Below is a small trained network, with its code and all its weights. Each question gives an input and a class and asks what happens when units are switched off, that is, made to give their printed mean instead of their output.

import numpy as np


def w(rows, s, z=0):
    codes = np.array(rows[::2]) - 128.0
    scale = np.full(codes.shape[1], s)
    scale[-1] = z or s
    return codes * scale


def f(y):
    return np.maximum(y, 0)


def log_softmax(a):
    a = a - a.max(-1, keepdims=True)
    return a - np.log(np.exp(a).sum(-1, keepdims=True))


def net(x, mask):
    res = np.array(x, float).reshape(1, 5) / 4 @ E
    y = f(res @ A[0][:, :-1].T + A[0][:, -1])
    res = res + np.where(mask, y, B[0][:, -1]) @ B[0][:, :-1]
    return log_softmax(res[-1] @ U[:, :-1].T + U[:, -1])


A, B = {}, {}
E = w([
[121,254,104],'x0',
[162,108,36],'x1',
[128,128,128],'x2',
[128,128,128],'x3',
[52,105,96],'x4',
],0.02)
A[0] = w([
[236,57,155,174],'neuron 0',
[171,203,203,195],'neuron 1',
[135,116,183,114],'neuron 2',
[198,137,229,74],'neuron 3',
[145,162,168,173],'neuron 4',
[109,85,189,188],'neuron 5',
[95,92,213,185],'neuron 6',
[216,144,81,185],'neuron 7',
[51,168,147,75],'neuron 8',
[112,183,217,139],'neuron 9',
[173,175,204,146],'neuron 10',
[117,183,42,74],'neuron 11',
[84,89,91,134],'neuron 12',
[147,164,57,47],'neuron 13',
[208,176,172,200],'neuron 14',
[103,168,164,146],'neuron 15',
[116,80,201,200],'neuron 16',
[105,101,199,197],'neuron 17',
[62,62,140,122],'neuron 18',
[169,53,55,107],'neuron 19',
[205,66,94,143],'neuron 20',
[50,126,167,178],'neuron 21',
[85,206,155,129],'neuron 22',
[219,141,160,255],'neuron 23',
[171,59,88,126],'neuron 24',
[126,96,157,188],'neuron 25',
[116,75,210,182],'neuron 26',
[2,87,66,83],'neuron 27',
[27,126,223,152],'neuron 28',
[89,164,155,106],'neuron 29',
],0.016,0.0061)
B[0] = w([
[103,135,188,236],'neuron 0',
[151,57,92,246],'neuron 1',
[196,152,109,182],'neuron 2',
[194,102,155,228],'neuron 3',
[136,32,128,187],'neuron 4',
[163,157,105,217],'neuron 5',
[156,206,106,235],'neuron 6',
[197,126,227,210],'neuron 7',
[12,120,116,185],'neuron 8',
[118,48,144,230],'neuron 9',
[147,51,107,222],'neuron 10',
[155,238,91,213],'neuron 11',
[127,102,81,182],'neuron 12',
[187,236,117,189],'neuron 13',
[181,65,103,230],'neuron 14',
[105,70,153,184],'neuron 15',
[136,217,147,231],'neuron 16',
[157,213,101,219],'neuron 17',
[159,128,76,212],'neuron 18',
[101,84,129,208],'neuron 19',
[64,67,197,203],'neuron 20',
[108,157,89,204],'neuron 21',
[90,95,165,213],'neuron 22',
[237,89,247,225],'neuron 23',
[48,72,149,196],'neuron 24',
[157,160,157,184],'neuron 25',
[185,146,120,238],'neuron 26',
[181,108,1,227],'neuron 27',
[86,188,106,253],'neuron 28',
[55,86,140,173],'neuron 29',
],0.0093,0.02)
U = w([
[179,172,148,48],'0',
[112,57,91,243],'1',
[114,203,91,227],'2',
[2,125,105,2],'3',
[78,99,192,71],'4',
],0.019,0.0038)

Each question gives the input, the list of numbers given to net, and the class t.
The units are the neurons (one row each of A and B). Each row of codes is followed by its name. A weight is (code - 128) times the scale printed after its matrix; where a second scale follows, it is the last column's (A, B and U).
mask holds one flag per neuron, in row order. A switched-off neuron (its flag False) gives its mean, the last column of its row in B, instead of its output. The means were averaged over made-up inputs and are rounded, as every weight is.
A unit's drop is (log p(t) with every unit on - log p(t) with that unit switched off) / (log p(t) with every unit on - log p(t) with every unit switched off).
The circuit of an input: a set's keep is (log p(t) with only the set's units on - log p(t) with every unit switched off) / (log p(t) with every unit on - log p(t) with every unit switched off). Starting from the 12 units with the biggest drops (on a tie, the unit counted first), units are removed one at a time, each time the one whose removal leaves the highest keep (on an exact tie, the one counted first), for as long as the keep stays at least 0.8.
circuit, biggest first: the units of the circuit, biggest drop first
top k neurons: the k neurons with the biggest drops, biggest first
drop of u: that unit's drop, to one decimal
input [8,-7,2,8,1], class 3: circuit, biggest first -> neuron 8
input [-3,-8,7,-2,1], class 2: circuit, biggest first -> neuron 28; neuron 23
input [-7,1,4,2,-4], class 4: top 2 neurons -> neuron 20; neuron 24
input [-1,1,-1,0,1], class 1: top 3 neurons -> neuron 28; neuron 11; neuron 8
input [-4,0,-3,7,0], class 0: top 3 neurons -> neuron 8; neuron 28; neuron 9
input [3,1,7,0,7], class 2: top 4 neurons -> neuron 27; neuron 11; neuron 20; neuron 24
input [-8,0,8,-4,-3], class 0: top 3 neurons -> neuron 26; neuron 16; neuron 6
input [2,8,2,-8,4], class 2: drop of neuron 11 -> 0.2
input [1,0,-7,-1,-3], class 1: drop of neuron 17 -> 0.1
input [-4,1,4,2,-5], class 4: drop of neuron 20 -> 0.3
input [8,-7,-8,0,-3], class 1: drop of neuron 18 -> 0.0
